Each row has two labels, one from each of two sets.
[-3.76  0.64 -0.98 -0.04  0.60  1.01 -0.09 -0.13 -1.95  0.72  0.88 -0.28
  0.49  0.00  0.16  0.15 -2.64  1.71 -2.18]
<83> U
[-0.32  0.85  1.17 -0.63 -2.40 -1.02  1.80  0.28  0.56 -0.67 -0.40 -0.58
  0.08  0.01  0.10  1.50 -0.83 -0.94 -0.79]
<86> P
[-2.05  3.31 -2.14  0.90  0.18  0.04 -2.99  1.11 -1.67 -1.81  0.23 -0.58
 -0.05  1.72 -0.83  0.30  1.76 -0.46  0.98]
<82> J
[-3.84 -4.38  3.02 -2.11 -2.23  3.11  5.63 -3.08  1.28  3.98  1.80  0.83
 -0.47 -2.53  0.19  2.18 -1.22  1.56  0.33]
<79> U
[-3.29  0.32  0.64 -0.29 -0.01  1.11  1.28 -0.88 -1.12 -0.18  0.83 -0.74
  0.72 -0.78  0.01  1.50 -2.32  0.20 -2.21]
<83> U
[-2.28 -4.75  3.84 -1.50  2.80  2.67  6.08 -3.74  0.36  3.47  1.19  0.79
  0.93 -3.66  0.30  2.55 -3.14  0.16  0.34]
<87> D
[-4.90  1.61 -0.04 -0.31 -2.64  0.32  1.38 -0.63 -2.52 -1.15  1.24 -0.87
  0.62 -0.68 -0.60  3.03 -2.21  0.25 -2.89]
<87> P
[-1.22  3.64 -1.53  0.20 -3.42  0.32 -0.94 -0.33 -1.38  0.18  0.50 -0.40
  0.06  1.34 -0.06  0.29  0.95  0.04  2.02]
<79> J
[-2.69 -0.12  1.05 -0.42  0.71  0.06  2.88 -0.40  0.34 -0.24 -0.14 -1.29
  0.73  0.18 -0.12  0.81 -2.50  0.01 -0.71]
<83> D
[-1.89  1.84 -0.61  0.20 -0.31  0.82 -0.20 -0.27 -1.09  0.09 -0.32 -0.96
  0.88  0.95  0.06 -0.67 -1.67 -0.94  3.07]
<83> J
[-3.07  3.25 -1.46  0.44 -2.45  0.78 -1.18  0.06 -2.21 -1.02  0.73 -0.80
  0.33  1.44 -0.02  0.54 -1.21  0.49  0.36]
<83> J
[-0.37 -1.44 -0.10 -0.17  1.55  2.15  0.27 -1.19 -0.71  1.36  0.44  0.64
  0.20 -0.78 -0.21 -1.11 -0.41  0.31  2.52]
<82> J
[-1.85 -0.66  1.61 -1.21 -2.72 -0.34  1.67  0.06  1.79  0.99  0.66 -0.21
 -0.58 -0.06  0.50  1.21  0.98  0.61 -1.68]
<79> P
[-2.86  5.42 -1.49  0.71 -4.56 -1.14 -1.67  1.20 -2.97 -2.87  0.69 -1.57
 -0.14  1.74 -0.08  2.39  0.07 -0.64 -2.27]
<87> U
[-4.37 -2.03  1.75 -0.93  0.30  2.08  2.39 -1.79  0.64  2.36  0.98 -0.30
 -0.06 -0.68  0.07  1.48 -2.71  1.09 -2.25]
<82> U
[-4.05  1.77  0.24  0.20  2.89  0.19  0.00  0.47 -0.63 -1.66  0.03 -1.16
  0.56  0.26  0.26  1.26 -0.70 -0.41 -1.76]
<83> P
[-1.67 -1.17  0.60 -0.50 -2.30  1.94  2.14 -1.81 -0.68  3.43  1.12  0.36
  0.42 -0.10  0.04  0.11 -2.09  1.84  1.51]
<82> J
[-4.27 -0.43  2.13 -0.96 -0.71  1.56  3.17 -2.11 -0.69  2.09  1.21 -1.02
  0.36 -0.74  0.14  1.86 -3.53  0.50 -1.61]
<83> U
[-0.93 -1.72  1.08 -0.21  0.51  0.67  2.87 -1.65 -1.21  0.67  0.82  0.51
  0.30 -2.31  0.24  2.06 -2.26  0.77 -2.26]
<87> D
[-1.29  0.29  0.72  0.04 -0.95  1.34  0.77 -1.29 -0.62  1.71 -0.03 -0.27
  1.10  0.54 -0.05 -0.27 -2.02 -0.09  2.33]
<83> J
[-3.92  1.02  0.51 -0.23  0.17  0.81  0.15 -0.11 -0.81  0.18  0.39 -1.09
 -0.92  0.66  0.04  0.45 -2.05  0.05 -1.84]
<83> U
[-0.48  0.05  0.89 -0.55  0.35 -0.91  1.48  0.08  0.08 -0.83 -0.16 -0.24
  0.24 -0.71  0.24  1.66 -0.32 -0.22 -1.60]
<86> D
